Below is a small trained network, with its code and all its weights. Each question gives an input and a target symbol and asks what happens when units are switched off, that is, made to give their printed mean instead of their output.

import numpy as np


def w(rows, s, z=0):
    codes = np.array(rows[::2]) - 128.0
    scale = np.full(codes.shape[1], s)
    scale[-1] = z or s
    return codes * scale


def f(y):
    return np.maximum(y, 0)


def softmax(a):
    e = np.exp(a - a.max(-1, keepdims=True))
    return e / e.sum(-1, keepdims=True)


def log_softmax(a):
    a = a - a.max(-1, keepdims=True)
    return a - np.log(np.exp(a).sum(-1, keepdims=True))


def net(x, mask):
    ids = ['ΓΘΞΠΦαβεζημστψ'.index(c) for c in x.split()]
    T = len(ids)
    res = E[ids] + P[:T]
    u = 0
    for l in range(2):
        q, k, v = (res @ M[l].T for M in (Q, K, V))
        z = softmax(np.where(np.tri(T) > 0, q @ k.T / 3**0.5, -1e9)) @ v
        res = res + np.where(mask[u], z, O[l][:, -1]) @ O[l][:, :-1]
        u += 1
        y = f(res @ A[l][:, :-1].T + A[l][:, -1])
        res = res + np.where(mask[u : u + 8], y, B[l][:, -1]) @ B[l][:, :-1]
        u += 8
    return log_softmax(res[-1] @ U[:, :-1].T + U[:, -1])


Q, K, V, O, A, B = {}, {}, {}, {}, {}, {}
E = w([
[100,195,122,110,252,83,161,184,7,90],'Γ',
[10,146,107,26,102,145,103,102,74,125],'Θ',
[185,101,74,114,169,200,147,180,170,114],'Ξ',
[103,243,78,140,184,210,155,159,111,179],'Π',
[88,189,128,79,54,9,254,219,161,93],'Φ',
[75,73,73,88,28,113,117,81,174,119],'α',
[109,25,167,95,145,56,75,115,54,113],'β',
[132,164,89,204,84,111,141,117,46,134],'ε',
[53,135,102,133,89,138,144,115,172,198],'ζ',
[82,146,173,64,204,127,106,160,118,150],'η',
[93,137,140,181,218,16,175,223,74,147],'μ',
[120,58,96,188,228,126,129,144,134,163],'σ',
[167,168,163,205,118,98,172,237,67,152],'τ',
[106,105,137,40,116,146,108,167,29,9],'ψ',
],0.0088)
P = w([
[133,88,102,107,117,107,183,162,60,211],'0',
[192,145,159,137,160,125,123,82,159,123],'1',
[28,64,162,224,88,160,195,150,120,113],'2',
[136,117,42,99,102,63,106,180,154,172],'3',
[187,143,173,123,163,138,132,72,166,126],'4',
[23,55,162,162,131,174,255,137,128,77],'5',
[110,120,32,99,107,34,65,189,179,133],'6',
[179,149,189,114,159,154,131,73,174,123],'7',
],0.0086)
Q[0] = w([
[199,155,110,236,86,133,78,142,101,93],'0.h0',
[100,130,197,123,149,204,160,254,166,189],'0.h0',
[207,233,139,66,150,114,42,39,141,184],'0.h0',
],0.016)
K[0] = w([
[206,138,110,179,86,139,198,120,86,137],'0.h0',
[122,154,146,120,140,158,93,253,155,183],'0.h0',
[129,175,236,152,152,181,185,35,156,106],'0.h0',
],0.019)
V[0] = w([
[121,94,123,71,78,158,40,254,97,114],'0.h0',
[96,174,175,224,105,173,53,106,10,163],'0.h0',
[118,159,16,128,245,163,191,121,72,9],'0.h0',
],0.0086)
O[0] = w([
[158,88,98,114,98,164,144,222,162,206,249],'0.h0',
[163,112,71,74,222,109,254,149,190,55,96],'0.h0',
[177,186,153,127,82,45,176,38,72,195,178],'0.h0',
],0.006,0.0022)
A[0] = w([
[243,73,159,207,148,143,79,72,173,135,22],'0.n0',
[250,174,184,80,119,164,89,143,111,123,99],'0.n1',
[64,108,148,200,135,183,77,144,102,131,38],'0.n2',
[78,136,181,183,152,190,220,58,138,89,84],'0.n3',
[108,137,115,224,168,163,129,92,156,189,225],'0.n4',
[149,153,125,15,105,75,129,107,145,98,131],'0.n5',
[74,127,76,119,78,133,137,126,126,156,2],'0.n6',
[92,149,80,212,112,137,178,155,142,170,90],'0.n7',
],0.011,0.0042)
B[0] = w([
[133,74,126,250,166,201,81,98,170,195,154],'0.n0',
[156,116,97,150,179,134,175,174,189,38,189],'0.n1',
[122,187,88,136,110,100,200,142,153,32,189],'0.n2',
[146,98,143,242,144,105,100,63,134,162,251],'0.n3',
[155,155,151,38,110,84,187,122,131,148,254],'0.n4',
[65,127,117,170,114,177,71,123,157,119,205],'0.n5',
[214,150,147,131,177,163,176,163,85,141,183],'0.n6',
[84,66,118,118,119,161,72,135,117,85,255],'0.n7',
],0.013,0.0042)
Q[1] = w([
[5,121,205,88,51,150,163,99,218,161],'1.h0',
[105,77,132,143,81,57,249,218,81,148],'1.h0',
[206,231,192,91,212,122,51,133,233,160],'1.h0',
],0.014)
K[1] = w([
[67,136,153,97,109,120,141,141,188,169],'1.h0',
[135,142,57,138,124,75,143,199,116,179],'1.h0',
[136,128,251,124,158,159,182,129,140,110],'1.h0',
],0.022)
V[1] = w([
[49,159,164,125,183,59,153,179,185,189],'1.h0',
[80,145,147,243,129,126,124,206,66,133],'1.h0',
[152,53,167,115,117,2,133,140,135,104],'1.h0',
],0.017)
O[1] = w([
[56,212,103,190,155,127,141,138,118,169,192],'1.h0',
[131,137,47,137,158,158,163,58,55,85,254],'1.h0',
[133,180,147,115,108,250,100,132,95,166,190],'1.h0',
],0.011,0.0045)
A[1] = w([
[110,185,101,81,101,85,172,175,64,144,247],'1.n0',
[154,176,99,107,109,116,123,182,107,196,147],'1.n1',
[154,170,176,97,251,72,96,141,79,120,4],'1.n2',
[187,165,197,110,120,112,122,76,173,53,10],'1.n3',
[109,164,135,89,81,174,129,116,80,91,35],'1.n4',
[111,135,209,120,122,179,130,102,172,66,242],'1.n5',
[124,90,79,92,144,90,137,159,108,136,210],'1.n6',
[197,166,96,136,182,136,131,139,93,168,210],'1.n7',
],0.013,0.0028)
B[1] = w([
[214,107,144,112,79,192,72,108,156,127,253],'1.n0',
[138,123,86,119,177,90,128,122,80,87,210],'1.n1',
[88,69,115,68,140,196,167,107,177,162,170],'1.n2',
[134,189,46,77,103,156,196,72,141,164,190],'1.n3',
[101,130,136,92,184,81,161,115,206,175,225],'1.n4',
[120,131,247,122,122,111,84,131,96,65,205],'1.n5',
[118,197,129,94,174,111,93,151,112,169,210],'1.n6',
[121,92,151,130,89,52,153,200,112,107,254],'1.n7',
],0.013,0.0097)
U = w([
[148,94,107,63,103,143,132,170,97,189,210],'Γ',
[93,153,61,141,148,51,76,132,165,91,173],'Θ',
[103,190,68,196,68,165,108,151,170,115,254],'Ξ',
[93,100,97,130,177,151,201,115,109,103,77],'Π',
[93,195,130,119,97,120,194,131,127,208,87],'Φ',
[81,125,157,108,159,176,148,159,187,121,91],'α',
[110,98,157,98,1,89,122,128,162,151,91],'β',
[196,115,119,155,149,111,153,125,218,111,64],'ε',
[139,138,143,167,93,94,180,211,149,62,102],'ζ',
[166,52,160,157,174,136,108,84,117,94,102],'η',
[109,172,120,92,103,122,160,141,114,53,47],'μ',
[152,167,132,156,86,102,173,69,56,155,134],'σ',
[137,80,152,175,103,61,130,137,174,180,121],'τ',
[130,212,178,155,121,104,127,121,85,157,97],'ψ',
],0.006,0.0058)

Each question gives the input, a string of symbols that net reads in full, and the target symbol t.
The units are the heads (3 rows each of Q, K, V and O) and the neurons (one row each of A and B). Each row of codes is followed by its name. A weight is (code - 128) times the scale printed after its matrix; where a second scale follows, it is the last column's (O, A, B and U).
mask holds one flag per unit, layer by layer, with each layer's heads first. A switched-off unit (its flag False) gives its mean, the last column of its rows in O or B, instead of its output. The means were averaged over made-up inputs and are rounded, as every weight is.
A unit's drop is (log p(t) with every unit on - log p(t) with that unit switched off) / (log p(t) with every unit on - log p(t) with every unit switched off).
The circuit of an input: a set's keep is (log p(t) with only the set's units on - log p(t) with every unit switched off) / (log p(t) with every unit on - log p(t) with every unit switched off). Starting from the 12 units with the biggest drops (on a tie, the unit counted first), units are removed one at a time, each time the one whose removal leaves the highest keep (on an exact tie, the one counted first), for as long as the keep stays at least 0.8.
circuit, biggest first: the units of the circuit, biggest drop first
unit that matters most: the unit with the biggest drop
top k neurons: the k neurons with the biggest drops, biggest first
top k neurons in layer l: the k neurons of layer l with the biggest drops, biggest first
input ζ ε Ξ ζ Γ τ, target ζ: top 3 neurons in layer 0 : [0.n2 0.n3 0.n7]
input ζ η η Θ β, target η: circuit, biggest first : [0.n0 0.n4 1.h0]
input Θ η Θ σ μ τ, target ψ: circuit, biggest first : [1.h0 0.n4 1.n5 0.n5]
input η Θ η Θ β ζ, target Θ: top 3 neurons : [0.n5 0.n7 1.n6]
input Π β β τ α α, target Π: circuit, biggest first : [1.h0 0.n4]
input η τ η β Θ ψ, target α: circuit, biggest first : [1.n4 1.h0]
input μ η Ξ Ξ Π η, target β: unit that matters most : 0.h0
input ζ η τ β Θ τ α, target Γ: circuit, biggest first : [0.n6 1.h0]
input σ μ Ξ Π ζ τ, target τ: circuit, biggest first : [1.h0 0.n3]
input Φ Θ σ, target ε: top 2 neurons : [0.n2 0.n4]
input η ε Ξ ε ε, target σ: top 3 neurons : [1.n3 0.n3 1.n4]
input σ ε β, target ψ: top 2 neurons : [0.n4 1.n5]
input β Π μ, target α: circuit, biggest first : [1.h0 0.n7 1.n4]
input ε Θ Ξ Θ β τ, target Θ: top 2 neurons : [0.n7 0.n5]
input Φ ψ Θ Θ η η, target Θ: top 2 neurons : [0.n5 1.n6]
input ζ ε Γ ε ψ, target μ: circuit, biggest first : [1.n3 1.h0 1.n5 0.n1]
input ε Φ β τ η ε, target Π: unit that matters most : 0.n7
input Π ε Θ, target τ: circuit, biggest first : [1.h0 0.n3 0.h0]
input τ η Ξ α ζ ε, target μ: top 3 neurons in layer 0 : [0.n2 0.n6 0.n7]
input α τ η Γ α, target β: unit that matters most : 1.h0
input η Ξ ε, target Ξ: top 3 neurons : [0.n4 0.n7 0.n3]
input Θ ε β Ξ ψ β, target β: top 2 neurons in layer 0 : [0.n3 0.n2]
input μ τ σ τ β η, target Π: top 4 neurons : [0.n4 1.n0 0.n7 0.n3]
input η η σ ε τ β ζ, target Γ: top 3 neurons : [0.n6 0.n5 0.n3]
input τ β β Γ Γ, target Π: top 3 neurons : [1.n2 0.n4 0.n5]
input μ Π η η Π, target Φ: top 2 neurons in layer 0 : [0.n4 0.n3]
input τ Γ η α ψ τ ψ τ, target ζ: top neuron in layer 1 : [1.n7]
